Here is a tiny trained network, its code and every weight. The questions are about switching its units off for an input and a target symbol, where a switched-off unit gives its printed mean instead of its output.

import numpy as np


def w(rows, s, z=0):
    codes = np.array(rows[::2]) - 128.0
    scale = np.full(codes.shape[1], s)
    scale[-1] = z or s
    return codes * scale


def norm(h):
    return h / np.sqrt((h * h).mean(-1, keepdims=True) + 1e-5)


def f(y):
    return y / 2 * (1 + np.tanh(0.7978845608 * (y + 0.044715 * y**3)))


def softmax(a):
    e = np.exp(a - a.max(-1, keepdims=True))
    return e / e.sum(-1, keepdims=True)


def log_softmax(a):
    a = a - a.max(-1, keepdims=True)
    return a - np.log(np.exp(a).sum(-1, keepdims=True))


def net(x, mask):
    ids = ['αβγδεζηθλμξπστψω'.index(c) for c in x.split()]
    T = len(ids)
    res = E[ids] + P[:T]
    u = 0
    for l in range(2):
        r = norm(res)
        for j in range(2):
            rows = slice(2 * j, 2 * j + 2)
            q, k, v = (r @ M[l][rows].T for M in (Q, K, V))
            z = softmax(np.where(np.tri(T) > 0, q @ k.T / 2**0.5, -1e9)) @ v
            o = O[l][rows]
            res = res + np.where(mask[u + j], z, o[:, -1]) @ o[:, :-1]
        u += 2
        y = f(norm(res) @ A[l][:, :-1].T + A[l][:, -1])
        res = res + np.where(mask[u : u + 12], y, B[l][:, -1]) @ B[l][:, :-1]
        u += 12
    return log_softmax(norm(res)[-1] @ U[:, :-1].T + U[:, -1])


Q, K, V, O, A, B = {}, {}, {}, {}, {}, {}
E = w([
[126,163,44,182,103,158,61,92,111,68,81],'α',
[63,108,39,145,107,131,118,107,137,120,108],'β',
[156,137,173,133,139,115,80,129,168,170,83],'γ',
[108,104,127,123,81,102,152,155,136,190,151],'δ',
[185,130,134,141,89,149,86,51,129,94,141],'ε',
[136,83,143,125,183,103,156,122,183,210,129],'ζ',
[172,147,108,104,106,61,188,183,47,91,92],'η',
[240,109,106,121,71,100,147,96,87,62,72],'θ',
[77,79,55,151,145,148,197,114,104,165,230],'λ',
[158,184,110,149,218,84,203,106,95,95,165],'μ',
[52,158,148,140,150,211,123,116,150,203,144],'ξ',
[223,143,119,187,155,91,156,151,192,104,148],'π',
[188,92,97,132,147,177,148,6,134,40,114],'σ',
[126,115,133,120,184,123,212,166,80,137,79],'τ',
[115,54,196,121,93,205,149,85,92,139,111],'ψ',
[153,66,123,111,129,114,234,83,107,145,103],'ω',
],0.017)
P = w([
[92,204,112,41,94,124,132,110,157,70,132],'0',
[152,91,225,81,196,14,213,161,126,67,209],'1',
[168,16,139,96,150,141,110,221,111,120,109],'2',
[55,58,150,250,121,33,161,112,158,149,108],'3',
[236,92,48,133,110,217,181,178,151,46,101],'4',
[184,61,159,105,153,134,80,171,93,183,121],'5',
[93,84,172,245,137,58,133,79,121,178,115],'6',
[229,97,40,102,132,138,174,187,176,97,150],'7',
[170,116,164,101,146,131,74,119,89,201,130],'8',
[86,116,168,206,141,58,129,38,103,196,133],'9',
[154,139,67,47,129,51,173,166,183,143,172],'10',
[154,137,165,81,144,124,69,96,94,199,142],'11',
],0.011)
Q[0] = w([
[4,202,212,201,166,137,162,126,74,2,125],'L0H0',
[97,149,147,215,82,41,122,47,124,170,115],'L0H0',
[26,167,148,219,127,147,85,40,88,129,99],'L0H1',
[117,147,173,221,102,19,162,81,158,134,149],'L0H1',
],0.0076)
K[0] = w([
[117,139,130,127,100,129,149,197,202,60,137],'L0H0',
[73,247,141,2,68,107,104,97,215,94,145],'L0H0',
[59,153,97,77,115,123,105,153,174,65,109],'L0H1',
[116,246,126,14,117,155,173,95,221,101,151],'L0H1',
],0.0075)
V[0] = w([
[108,108,134,145,101,77,89,181,138,114,194],'L0H0',
[144,91,112,114,184,108,178,111,147,135,135],'L0H0',
[48,78,133,128,97,149,134,56,1,166,55],'L0H1',
[169,110,212,77,114,80,125,147,176,172,74],'L0H1',
],0.0083)
O[0] = w([
[150,111,2,209,72,138,51,166,55,228,170,157],'L0H0',
[221,183,124,128,117,156,213,38,156,245,184,144],'L0H0',
[59,154,183,82,37,146,180,63,22,177,142,57],'L0H1',
[113,171,173,190,62,200,93,95,150,168,56,254],'L0H1',
],0.0088,0.0071)
A[0] = w([
[128,79,104,158,153,57,242,135,100,219,149,65],'L0N0',
[134,168,80,214,143,104,155,28,124,117,104,210],'L0N1',
[126,203,120,192,163,88,91,134,139,253,124,166],'L0N2',
[150,108,193,13,126,179,41,141,130,123,161,62],'L0N3',
[86,149,57,157,82,117,195,92,174,32,92,156],'L0N4',
[117,214,178,198,124,167,33,152,123,171,135,61],'L0N5',
[177,89,142,128,193,104,140,103,177,190,67,69],'L0N6',
[117,204,132,88,230,167,91,168,51,169,100,82],'L0N7',
[123,44,174,149,157,63,155,228,64,200,152,180],'L0N8',
[196,95,131,190,86,79,105,69,104,27,104,193],'L0N9',
[72,129,179,67,83,129,129,61,52,160,98,250],'L0N10',
[194,219,86,115,108,221,109,118,56,134,153,161],'L0N11',
],0.0068,0.0021)
B[0] = w([
[137,151,181,65,116,168,128,81,121,98,151,183],'L0N0',
[143,107,117,78,73,94,254,208,92,215,90,178],'L0N1',
[162,80,26,157,19,125,139,172,145,166,165,255],'L0N2',
[120,117,201,238,174,143,30,184,190,225,143,136],'L0N3',
[153,156,215,156,80,156,45,86,215,236,109,149],'L0N4',
[50,89,89,87,158,111,137,106,76,158,108,207],'L0N5',
[78,202,130,136,35,175,195,43,134,157,183,195],'L0N6',
[85,236,108,52,238,137,189,194,147,160,37,125],'L0N7',
[92,123,53,170,72,133,99,162,138,125,142,189],'L0N8',
[49,86,118,103,120,89,110,200,129,211,249,193],'L0N9',
[213,34,85,188,159,137,144,169,101,71,89,167],'L0N10',
[64,154,190,60,157,48,137,172,167,25,194,169],'L0N11',
],0.0059,0.008)
Q[1] = w([
[84,163,86,109,186,206,115,92,125,124,162],'L1H0',
[15,90,120,211,160,35,171,51,138,124,138],'L1H0',
[50,114,172,233,141,35,182,100,143,95,136],'L1H1',
[153,170,133,148,50,79,254,148,165,171,119],'L1H1',
],0.0071)
K[1] = w([
[133,153,80,158,133,223,150,136,141,153,184],'L1H0',
[116,182,80,42,140,78,83,68,226,59,130],'L1H0',
[111,195,146,29,210,123,69,96,247,1,118],'L1H1',
[105,101,93,61,169,74,175,98,142,181,29],'L1H1',
],0.0069)
V[1] = w([
[56,106,48,153,144,219,137,2,165,123,161],'L1H0',
[195,124,92,65,89,86,88,121,142,70,40],'L1H0',
[112,221,69,99,196,81,177,186,100,115,35],'L1H1',
[184,108,141,153,110,45,128,106,139,149,138],'L1H1',
],0.0061)
O[1] = w([
[130,41,135,112,169,120,164,108,110,200,137,108],'L1H0',
[146,204,93,134,107,43,98,33,87,156,82,125],'L1H0',
[156,201,79,118,122,243,148,151,92,181,108,1],'L1H1',
[174,214,120,233,125,110,177,73,123,81,216,183],'L1H1',
],0.011,0.0057)
A[1] = w([
[40,102,102,122,109,146,206,52,76,134,96,162],'L1N0',
[153,185,25,142,164,85,172,116,177,133,116,158],'L1N1',
[147,179,107,54,155,227,211,173,108,152,105,124],'L1N2',
[200,84,39,81,158,77,205,153,123,55,208,253],'L1N3',
[11,108,124,62,177,210,133,254,161,153,163,40],'L1N4',
[156,89,64,118,133,81,138,155,167,145,144,129],'L1N5',
[78,94,179,72,78,133,114,92,187,156,200,208],'L1N6',
[75,160,217,212,108,82,134,140,178,111,48,102],'L1N7',
[132,201,69,42,179,112,116,180,110,38,133,233],'L1N8',
[147,99,142,199,22,154,183,137,100,142,166,132],'L1N9',
[132,58,204,135,219,77,148,91,164,183,172,228],'L1N10',
[56,70,106,110,162,76,40,149,171,47,123,151],'L1N11',
],0.0077,0.0031)
B[1] = w([
[247,120,142,99,140,101,83,131,134,119,128,148],'L1N0',
[141,134,140,101,135,181,134,184,91,47,148,166],'L1N1',
[127,119,228,123,115,108,41,177,94,177,190,139],'L1N2',
[115,167,136,111,140,197,64,77,147,154,88,205],'L1N3',
[161,130,109,56,66,76,142,196,181,66,96,129],'L1N4',
[170,105,126,148,163,133,107,130,140,93,163,195],'L1N5',
[112,135,147,144,131,121,137,166,152,109,119,212],'L1N6',
[122,112,139,108,140,181,50,90,108,144,145,170],'L1N7',
[75,131,74,156,113,124,182,117,122,162,106,131],'L1N8',
[92,122,122,124,160,76,140,140,72,135,126,248],'L1N9',
[94,138,86,107,93,176,132,128,126,90,75,189],'L1N10',
[118,157,145,122,207,115,186,126,143,185,158,166],'L1N11',
],0.011)
U = w([
[70,185,73,89,191,102,156,117,117,178,94,178],'α',
[184,89,70,54,154,84,71,56,109,135,101,115],'β',
[97,156,139,176,97,176,40,122,159,235,2,76],'γ',
[98,79,55,194,108,51,119,200,62,161,171,81],'δ',
[19,109,211,147,187,100,106,135,167,73,193,47],'ε',
[117,138,126,180,86,138,255,83,204,210,138,66],'ζ',
[70,244,73,156,60,156,138,161,66,119,63,177],'η',
[152,204,191,168,39,46,64,75,112,56,125,40],'θ',
[75,84,70,48,72,217,99,70,105,126,217,29],'λ',
[101,208,129,126,142,203,156,155,84,164,181,223],'μ',
[106,104,134,57,77,121,121,237,164,98,53,160],'ξ',
[211,139,71,171,144,163,74,171,179,65,125,158],'π',
[87,118,106,99,66,150,162,48,174,59,61,188],'σ',
[193,169,237,117,112,126,111,185,99,222,148,118],'τ',
[114,58,190,139,98,157,128,123,59,38,77,188],'ψ',
[177,124,188,118,110,104,201,76,125,143,106,250],'ω',
],0.0063,0.0024)

Each question gives the input, a string of symbols that net reads in full, and the target symbol t.
The units are the heads (2 rows each of Q, K, V and O) and the neurons (one row each of A and B). Each row of codes is followed by its name. A weight is (code - 128) times the scale printed after its matrix; where a second scale follows, it is the last column's (O, A, B and U).
mask holds one flag per unit, layer by layer, with each layer's heads first. A switched-off unit (its flag False) gives its mean, the last column of its rows in O or B, instead of its output. The means were averaged over made-up inputs and are rounded, as every weight is.
A unit's drop is (log p(t) with every unit on - log p(t) with that unit switched off) / (log p(t) with every unit on - log p(t) with every unit switched off).
The circuit of an input: a set's keep is (log p(t) with only the set's units on - log p(t) with every unit switched off) / (log p(t) with every unit on - log p(t) with every unit switched off). Starting from the 12 units with the biggest drops (on a tie, the unit counted first), units are removed one at a time, each time the one whose removal leaves the highest keep (on an exact tie, the one counted first), for as long as the keep stays at least 0.8.
circuit, biggest first: the units of the circuit, biggest drop first
k most important neurons of layer l: the k neurons of layer l with the biggest drops, biggest first
which heads matter: for each layer, one digit per head in row order, 1 if its drop is at least 0.15 and else 0, layers parted by /
input δ β γ δ δ, target δ: circuit, biggest first => (L1N9)
input ε ε γ δ γ β τ, target ε: which heads matter => 11 / 01
input δ γ θ θ β θ, target θ: which heads matter => 00 / 10
input η ψ δ δ, target η: which heads matter => 00 / 11
input τ ζ ω ε ξ π θ γ ξ δ, target τ: circuit, biggest first => (L1H1 L0H0 L1N2 L1N0)
input λ θ δ λ γ ζ ξ, target λ: which heads matter => 11 / 00
input μ δ δ δ γ ξ, target ξ: which heads matter => 00 / 00
input δ δ λ δ λ δ ξ η θ σ, target δ: which heads matter => 10 / 00
input γ θ ε μ μ σ γ δ ξ π ε ψ, target ψ: which heads matter => 01 / 00
input ζ θ γ θ δ σ δ δ γ π ε β, target β: which heads matter => 01 / 00
input δ δ δ ω γ α ε δ α, target α: which heads matter => 01 / 00
input γ δ ζ ε δ δ η, target γ: circuit, biggest first => (L0H1 L1N7)
input γ δ π γ δ θ γ ξ α δ, target γ: which heads matter => 11 / 01
input δ ε λ δ ε, target λ: circuit, biggest first => (L0H1 L0N9)
input π ω δ δ, target π: circuit, biggest first => (L0H1)
input γ λ ξ ψ γ δ β τ δ δ ξ, target ξ: circuit, biggest first => (L1N4 L1H0)
input ε ε μ δ δ δ σ γ, target σ: which heads matter => 10 / 01
input δ γ δ δ β, target δ: which heads matter => 11 / 00
input δ δ δ δ δ α γ δ δ π, target δ: which heads matter => 10 / 00
input ζ δ δ γ γ ε π δ ε δ, target ζ: circuit, biggest first => (L0H0)
input ω δ γ γ γ ψ δ δ, target ψ: which heads matter => 11 / 00
input γ δ ζ δ δ δ γ δ θ, target θ: 2 most important neurons of layer 0 => (L0N11 L0N2)
input μ δ δ γ δ ξ δ δ ε γ δ ε, target ε: which heads matter => 00 / 00
input ε θ γ θ ω, target ω: circuit, biggest first => (L0H1 L0H0 L1N0)
input ε δ λ ε δ, target λ: circuit, biggest first => (L0H1 L1N3)
input ε ξ σ α δ, target σ: 2 most important neurons of layer 0 => (L0N4 L0N1)
input δ δ δ δ ε π δ τ δ θ, target δ: circuit, biggest first => (L0N9)
input δ δ σ γ ε δ ε γ, target ε: 2 most important neurons of layer 0 => (L0N1 L0N11)
input γ γ ε γ τ δ λ δ, target λ: 2 most important neurons of layer 1 => (L1N3 L1N11)
